Below is a small trained network, with its code and all its weights. Each question gives an input and a class and asks what happens when units are switched off, that is, made to give their printed mean instead of their output.

import numpy as np


def w(rows, s, z=0):
    codes = np.array(rows[::2]) - 128.0
    scale = np.full(codes.shape[1], s)
    scale[-1] = z or s
    return codes * scale


def norm(h):
    return h / np.sqrt((h * h).mean(-1, keepdims=True) + 1e-5)


def f(y):
    return y / 2 * (1 + np.tanh(0.7978845608 * (y + 0.044715 * y**3)))


def log_softmax(a):
    a = a - a.max(-1, keepdims=True)
    return a - np.log(np.exp(a).sum(-1, keepdims=True))


def net(x, mask):
    res = np.array(x, float).reshape(1, 4) / 4 @ E
    u = 0
    for l in range(2):
        y = f(norm(res) @ A[l][:, :-1].T + A[l][:, -1])
        res = res + np.where(mask[u : u + 8], y, B[l][:, -1]) @ B[l][:, :-1]
        u += 8
    return log_softmax(norm(res)[-1] @ U[:, :-1].T + U[:, -1])


A, B = {}, {}
E = w([
[192,176,142,120,174,175,162,56,77,147],'x0',
[125,182,112,251,149,93,55,122,101,133],'x1',
[202,101,134,134,37,128,103,158,54,130],'x2',
[63,183,188,95,138,115,147,194,50,160],'x3',
],0.0025)
A[0] = w([
[215,60,14,154,105,102,124,54,200,107,42],'L0N1',
[212,112,127,150,18,146,119,173,63,93,30],'L0N2',
[147,112,94,135,118,106,120,113,150,104,4],'L0N3',
[213,103,126,159,5,157,120,178,63,90,50],'L0N4',
[219,51,16,155,103,102,127,54,205,108,53],'L0N5',
[119,101,146,92,133,164,160,123,137,137,72],'L0N6',
[208,103,133,157,19,148,123,170,61,96,31],'L0N7',
[65,46,127,124,57,20,53,217,192,33,68],'L0N8',
],0.0028,0.0033)
B[0] = w([
[95,142,240,136,143,204,90,136,127,87,206],'L0N1',
[92,99,127,61,196,85,77,72,124,196,147],'L0N2',
[139,165,170,107,166,181,164,107,97,126,43],'L0N3',
[96,81,127,74,182,75,65,78,129,189,179],'L0N4',
[97,133,251,140,144,215,76,144,135,80,226],'L0N5',
[144,153,107,137,124,92,117,145,131,98,91],'L0N6',
[93,98,130,68,189,81,82,71,124,191,147],'L0N7',
[87,152,64,189,92,223,217,116,127,254,249],'L0N8',
],0.0036,0.0014)
A[1] = w([
[212,178,158,113,189,169,159,45,67,125,50],'L1N1',
[75,195,187,100,112,101,167,220,45,140,16],'L1N2',
[139,53,145,6,84,162,192,140,158,117,104],'L1N3',
[216,189,140,115,181,170,164,46,63,130,8],'L1N4',
[75,183,139,101,128,92,163,186,62,156,34],'L1N5',
[68,175,197,92,141,82,142,188,47,175,55],'L1N6',
[28,177,94,131,255,122,184,96,236,88,60],'L1N7',
[130,175,100,247,135,86,24,122,110,136,137],'L1N8',
],0.0035,0.0019)
B[1] = w([
[26,86,80,167,57,126,132,210,189,175,196],'L1N1',
[164,95,146,165,136,198,81,71,190,80,174],'L1N2',
[153,252,110,208,203,55,142,131,83,75,213],'L1N3',
[39,82,83,158,66,115,134,199,178,168,178],'L1N4',
[168,89,125,154,121,164,104,85,174,101,163],'L1N5',
[151,83,150,148,139,185,89,75,203,84,190],'L1N6',
[201,49,147,67,62,85,31,109,12,202,245],'L1N7',
[156,166,138,28,164,117,238,142,133,64,251],'L1N8',
],0.0044,0.0023)
U = w([
[144,92,215,167,143,255,53,83,201,56,254],'0',
[151,64,121,41,129,38,38,91,41,223,133],'1',
[23,123,35,198,55,163,199,196,179,215,49],'2',
[181,248,114,117,188,52,223,149,93,33,60],'3',
],0.0083,0.00079)

Each question gives the input, the list of numbers given to net, and the class t.
The units are the neurons (one row each of A and B). Each row of codes is followed by its name. A weight is (code - 128) times the scale printed after its matrix; where a second scale follows, it is the last column's (A, B and U).
mask holds one flag per neuron, layer by layer. A switched-off neuron (its flag False) gives its mean, the last column of its row in B, instead of its output. The means were averaged over made-up inputs and are rounded, as every weight is.
A unit's drop is (log p(t) with every unit on - log p(t) with that unit switched off) / (log p(t) with every unit on - log p(t) with every unit switched off).
The circuit of an input: a set's keep is (log p(t) with only the set's units on - log p(t) with every unit switched off) / (log p(t) with every unit on - log p(t) with every unit switched off). Starting from the 12 units with the biggest drops (on a tie, the unit counted first), units are removed one at a time, each time the one whose removal leaves the highest keep (on an exact tie, the one counted first), for as long as the keep stays at least 0.8.
circuit, biggest first: the units of the circuit, biggest drop first
unit that matters most: the unit with the biggest drop
k most important neurons: the k neurons with the biggest drops, biggest first
top k neurons in layer l: the k neurons of layer l with the biggest drops, biggest first
drop when u is switched off: that unit's drop, to one decimal
input [5,-5,4,3], class 2: circuit, biggest first -> (L1N1)
input [-5,1,-6,5], class 1: 2 most important neurons -> (L1N7; L0N5)
input [2,6,-1,-5], class 3: 3 most important neurons -> (L1N8; L1N6; L1N2)
input [8,-5,7,4], class 2: circuit, biggest first -> (L1N1; L1N4)
input [-8,7,0,8], class 0: circuit, biggest first -> (L1N2; L1N6)
input [-1,-7,-8,7], class 1: 4 most important neurons -> (L1N7; L0N5; L1N8; L0N1)
input [-7,-5,5,-6], class 2: 4 most important neurons -> (L0N8; L1N7; L1N6; L1N2)
input [3,-2,2,0], class 2: 2 most important neurons -> (L1N7; L1N1)
input [-7,1,-5,7], class 0: 2 most important neurons -> (L1N2; L1N6)
input [5,7,-1,-2], class 3: 2 most important neurons -> (L1N8; L0N8)
input [-6,7,2,-6], class 3: top 2 neurons in layer 1 -> (L1N8; L1N1)
input [4,8,6,4], class 3: top 2 neurons in layer 1 -> (L1N8; L1N7)
input [-2,-6,-5,6], class 0: 4 most important neurons -> (L1N2; L1N6; L1N8; L1N5)
input [4,-5,-2,-3], class 3: unit that matters most -> L1N3
input [8,-8,6,2], class 2: 2 most important neurons -> (L1N1; L1N4)
input [-4,-8,-5,6], class 3: 3 most important neurons -> (L1N3; L0N5; L0N1)
input [8,7,0,6], class 2: top 3 neurons in layer 1 -> (L1N1; L1N4; L1N3)
input [-7,-4,-3,7], class 0: top 2 neurons in layer 1 -> (L1N2; L1N6)
input [6,-6,2,0], class 2: 3 most important neurons -> (L1N1; L1N4; L1N8)
input [-4,8,-5,-2], class 3: circuit, biggest first -> (L1N8)
input [1,-7,5,-1], class 3: 2 most important neurons -> (L1N3; L1N7)
input [-1,-6,-3,6], class 0: drop when L1N2 is switched off -> 1.5
input [-1,-1,-6,3], class 1: drop when L1N7 is switched off -> 1.4
input [5,7,-8,-5], class 1: drop when L1N3 is switched off -> 0.3
